Small tables with named rows and columns. After each table, cells are looked up by row and column.

miv
         divuf   muv
gis       3.99  4.51
dez       4.03  4.52
luz       4.23  4.44
fefam     3.96  4.33
sazava    8.72  8.67
tudifek   2.08  1.97
bara      9.09  8.99
gagamuk   3.63  3.18
ponaga    8.74  8.78
gipila    1.49  1.35
fem       9.17  9.17
ses       9.18  9.16
tefogel   8.61  8.61
birot     3.88  4.09

luz, divuf -> 4.23
gipila, muv -> 1.35
fefam, divuf -> 3.96
tudifek, divuf -> 2.08
ponaga, divuf -> 8.74
bara, muv -> 8.99
sazava, muv -> 8.67
gagamuk, muv -> 3.18
tefogel, divuf -> 8.61
birot, divuf -> 3.88
sazava, divuf -> 8.72
gis, muv -> 4.51
bara, divuf -> 9.09
ses, divuf -> 9.18
tudifek, muv -> 1.97
luz, muv -> 4.44
tefogel, muv -> 8.61
dez, divuf -> 4.03
ses, muv -> 9.16
gis, divuf -> 3.99
Row with the largest divuf: ses

tonunid
|  | bet | pira | zikubaf | kunuku | zum | guvupot | sim | vin |
|---|---|---|---|---|---|---|---|---|
| fek | 2.5 | 6.6 | 2.1 | 2.7 | -2.8 | 2.1 | 2.1 | 3.0 |
| zivoke | 2.8 | 4.9 | 2.4 | 2.7 | 0.3 | 3.3 | 2.3 | 3.1 |
| ves | 3.0 | 0.7 | 2.8 | 2.4 | -1.9 | 3.7 | 2.2 | 3.8 |
| vidis | 3.4 | -5.2 | 2.8 | 1.7 | -3.2 | 3.1 | 2.0 | 4.7 |
| denibe | 2.9 | -3.5 | 2.4 | 2.0 | -3.7 | 2.1 | 1.9 | 3.7 |
| basufen | 3.0 | -3.5 | 2.1 | 2.0 | -5.0 | 0.9 | 1.9 | 4.0 |
| sumel | 2.9 | 4.9 | 2.8 | 2.8 | -1.0 | 2.5 | 2.3 | 3.2 |
| non | 2.9 | 4.1 | 2.4 | 2.1 | 0.3 | 3.3 | 2.3 | 3.8 |
| fefi | 2.8 | 5.8 | 2.1 | 2.0 | -3.7 | 1.5 | 2.1 | 3.9 |
| dipid | 2.5 | 5.8 | 2.1 | 2.3 | 0.3 | 4.3 | 2.3 | 3.8 |
| solida | 2.9 | 4.9 | 2.5 | 2.9 | 0.3 | 3.1 | 2.3 | 3.1 |
| telo | 2.6 | -0.1 | 2.1 | 2.2 | 2.1 | 1.7 | 2.4 | 3.2 |
| nomevok | 3.1 | 1.5 | 2.5 | 2.3 | -1.5 | 3.3 | 2.2 | 4.2 |

solida, vin => 3.1
basufen, guvupot => 0.9
zivoke, sim => 2.3
nomevok, bet => 3.1
fek, kunuku => 2.7
dipid, kunuku => 2.3
basufen, kunuku => 2.0
vidis, kunuku => 1.7
zivoke, pira => 4.9
fefi, vin => 3.9
sumel, zum => -1.0
non, zum => 0.3
denibe, kunuku => 2.0
sumel, sim => 2.3
dipid, sim => 2.3
vidis, zum => -3.2
fefi, zikubaf => 2.1

bomilar:
,kevazuf,gula,zodage,levo
zalakin,0.68,4.53,0.58,5.44
kigilir,0.35,3.77,0.56,4.89
tulek,0.30,3.97,0.39,5.08
kofu,0.37,3.98,0.47,4.97
vaf,5.13,1.00,4.37,0.92
vidaba,4.96,7.42,5.90,7.34
fak,4.17,0.19,3.50,0.69
daga,6.27,6.10,6.47,5.65
megite,4.77,0.38,4.19,0.73
veka,3.75,7.44,5.13,7.86
luz,4.28,0.44,3.66,0.77
gemuto,4.28,0.21,3.52,0.68
rit,4.86,1.19,4.44,1.08

levo of vaf is 0.92
zodage of veka is 5.13
zodage of kigilir is 0.56
levo of vidaba is 7.34
gula of tulek is 3.97
kevazuf of kigilir is 0.35
kevazuf of fak is 4.17
gula of vaf is 1.00

dalanu:
,kunuvo,kezo,fuf,rori,vuriku,sise
sakapug,152,138,105,162,147,113
veb,219,129,35,210,170,9
desob,219,142,140,153,168,70
suvub,144,142,131,148,141,139
mokulu,136,139,122,153,139,139
tamuv,169,135,79,177,152,87

suvub, kezo: 142
sakapug, sise: 113
veb, kunuvo: 219
mokulu, kezo: 139
veb, fuf: 35
desob, sise: 70
tamuv, vuriku: 152
suvub, fuf: 131
tamuv, fuf: 79
veb, kezo: 129
sakapug, rori: 162
mokulu, rori: 153
suvub, kunuvo: 144
suvub, sise: 139
desob, fuf: 140
mokulu, fuf: 122
tamuv, rori: 177
desob, rori: 153

Table das
,gamevo,luzug,bemider,kife,fefa,gofe,gozez,ralo,rup,puren
difis,21,11,46,20,52,57,15,82,58,38
kiliku,68,77,21,72,60,26,69,30,24,26
fab,53,48,18,55,70,24,50,53,27,23

puren of kiliku: 26
fefa of fab: 70
gofe of fab: 24
ralo of kiliku: 30
kife of difis: 20
ralo of difis: 82
fefa of kiliku: 60
puren of difis: 38
gozez of fab: 50
gozez of difis: 15
rup of difis: 58
gamevo of fab: 53
gofe of difis: 57
bemider of kiliku: 21

Table dasisu
fields: fugine, met, tud, gabut
motu: [2181, -4766, -7555, 5943]
saz: [3975, -5222, -5520, 5333]
nufivu: [3476, -6047, -7188, 6108]
fif: [-446, 2798, 7588, -6481]
nizip: [-5551, 2821, -4528, -3291]
boraz: [3380, -5034, -6025, 6281]
rilal: [3676, -5739, -5622, 6562]
supuniv: [-6170, 3857, -4367, -1309]
vepul: [-7109, 2486, -7578, -951]
lufi: [2784, -5283, -5863, 6293]
ret: [-5421, 2048, -4556, -3408]
ripufos: [834, 3573, 7814, -7051]
rul: [3700, -5131, -4053, 4982]

met of lufi = -5283
fugine of nufivu = 3476
met of saz = -5222
gabut of ret = -3408
gabut of motu = 5943
met of supuniv = 3857
tud of rilal = -5622
fugine of fif = -446
met of ripufos = 3573
met of rilal = -5739
fugine of boraz = 3380
tud of fif = 7588
tud of ret = -4556
fugine of vepul = -7109
met of motu = -4766
met of ret = 2048
gabut of fif = -6481
fugine of saz = 3975
fugine of motu = 2181
tud of supuniv = -4367
Row with the largest met: supuniv

Table garuk
fields: fid, vof, bigob
mal: [-879, -719, -940]
lan: [713, 441, 107]
musot: [394, 369, 164]
rasoli: [284, 293, 350]
dal: [-927, -816, -794]
guvenen: [309, 316, 163]
fimi: [326, 352, 240]

lan, bigob -> 107
guvenen, vof -> 316
musot, fid -> 394
musot, vof -> 369
rasoli, bigob -> 350
mal, vof -> -719
musot, bigob -> 164
guvenen, bigob -> 163
Row with the largest bigob: rasoli

bokib:
columns: lov, mafuz, kasa, rufu, nonat, dezame, lirod
bav: [129, 119, 11, 108, 108, 88, 165]
votoru: [148, 206, 93, 122, 42, 112, 100]
pifezo: [78, 105, 89, 105, 103, 125, 52]
zatob: [114, 112, 144, 143, 135, 143, 35]
kur: [110, 127, 143, 49, 95, 101, 114]
kag: [182, 136, 153, 188, 128, 138, 89]
nuna: [115, 177, 61, 134, 80, 86, 185]
rovivib: [100, 67, 133, 127, 86, 108, 105]
selu: [124, 72, 190, 88, 106, 108, 46]
birov: [89, 116, 176, 161, 102, 128, 82]
guned: [3, 138, 79, 61, 129, 64, 200]
livemo: [125, 115, 22, 51, 138, 61, 115]

rufu of votoru: 122
nonat of votoru: 42
dezame of nuna: 86
lirod of guned: 200
mafuz of bav: 119
mafuz of zatob: 112
Row with the largest lov: kag

Table notek
|  | nar | kif | tediz | ramek | sutov |
|---|---|---|---|---|---|
| kav | 53 | 55 | 110 | 171 | 182 |
| nefasas | 161 | 116 | 86 | 165 | 90 |
| vupofeb | 38 | 43 | 116 | 194 | 190 |

What is the sutov of nefasas in notek? 90
What is the tediz of vupofeb in notek? 116
What is the kif of nefasas in notek? 116
What is the tediz of kav in notek? 110
What is the sutov of kav in notek? 182
What is the kif of vupofeb in notek? 43
What is the ramek of kav in notek? 171
What is the ramek of vupofeb in notek? 194
What is the nar of vupofeb in notek? 38
What is the nar of nefasas in notek? 161
What is the tediz of nefasas in notek? 86
What is the nar of kav in notek? 53
What is the sutov of vupofeb in notek? 190
What is the kif of kav in notek? 55
What is the ramek of nefasas in notek? 165

mol =
|  | sevumu | devot | zanapul |
|---|---|---|---|
| ralis | 118 | 65 | 53 |
| dugod | 165 | 64 | 175 |
| zozurop | 79 | 178 | 149 |
| biviku | 152 | 152 | 113 |
| mag | 197 | 149 | 173 |
| nuzimon | 95 | 101 | 105 |
| lifav | 153 | 173 | 144 |
| mibuv | 153 | 149 | 133 |
| mit | 131 | 173 | 163 |
| ruko | 150 | 136 | 125 |
| tuzi | 63 | 158 | 211 |
| daf | 206 | 203 | 138 |
| gog | 95 | 97 | 103 |

What is the sevumu of tuzi in mol? 63
What is the sevumu of mit in mol? 131
What is the zanapul of dugod in mol? 175
What is the zanapul of lifav in mol? 144
What is the sevumu of mibuv in mol? 153
What is the sevumu of mag in mol? 197
What is the devot of ruko in mol? 136
What is the zanapul of ralis in mol? 53
What is the sevumu of ruko in mol? 150
What is the devot of mit in mol? 173
What is the zanapul of tuzi in mol? 211
What is the zanapul of gog in mol? 103
What is the devot of biviku in mol? 152
What is the devot of nuzimon in mol? 101
What is the zanapul of nuzimon in mol? 105
What is the zanapul of mag in mol? 173

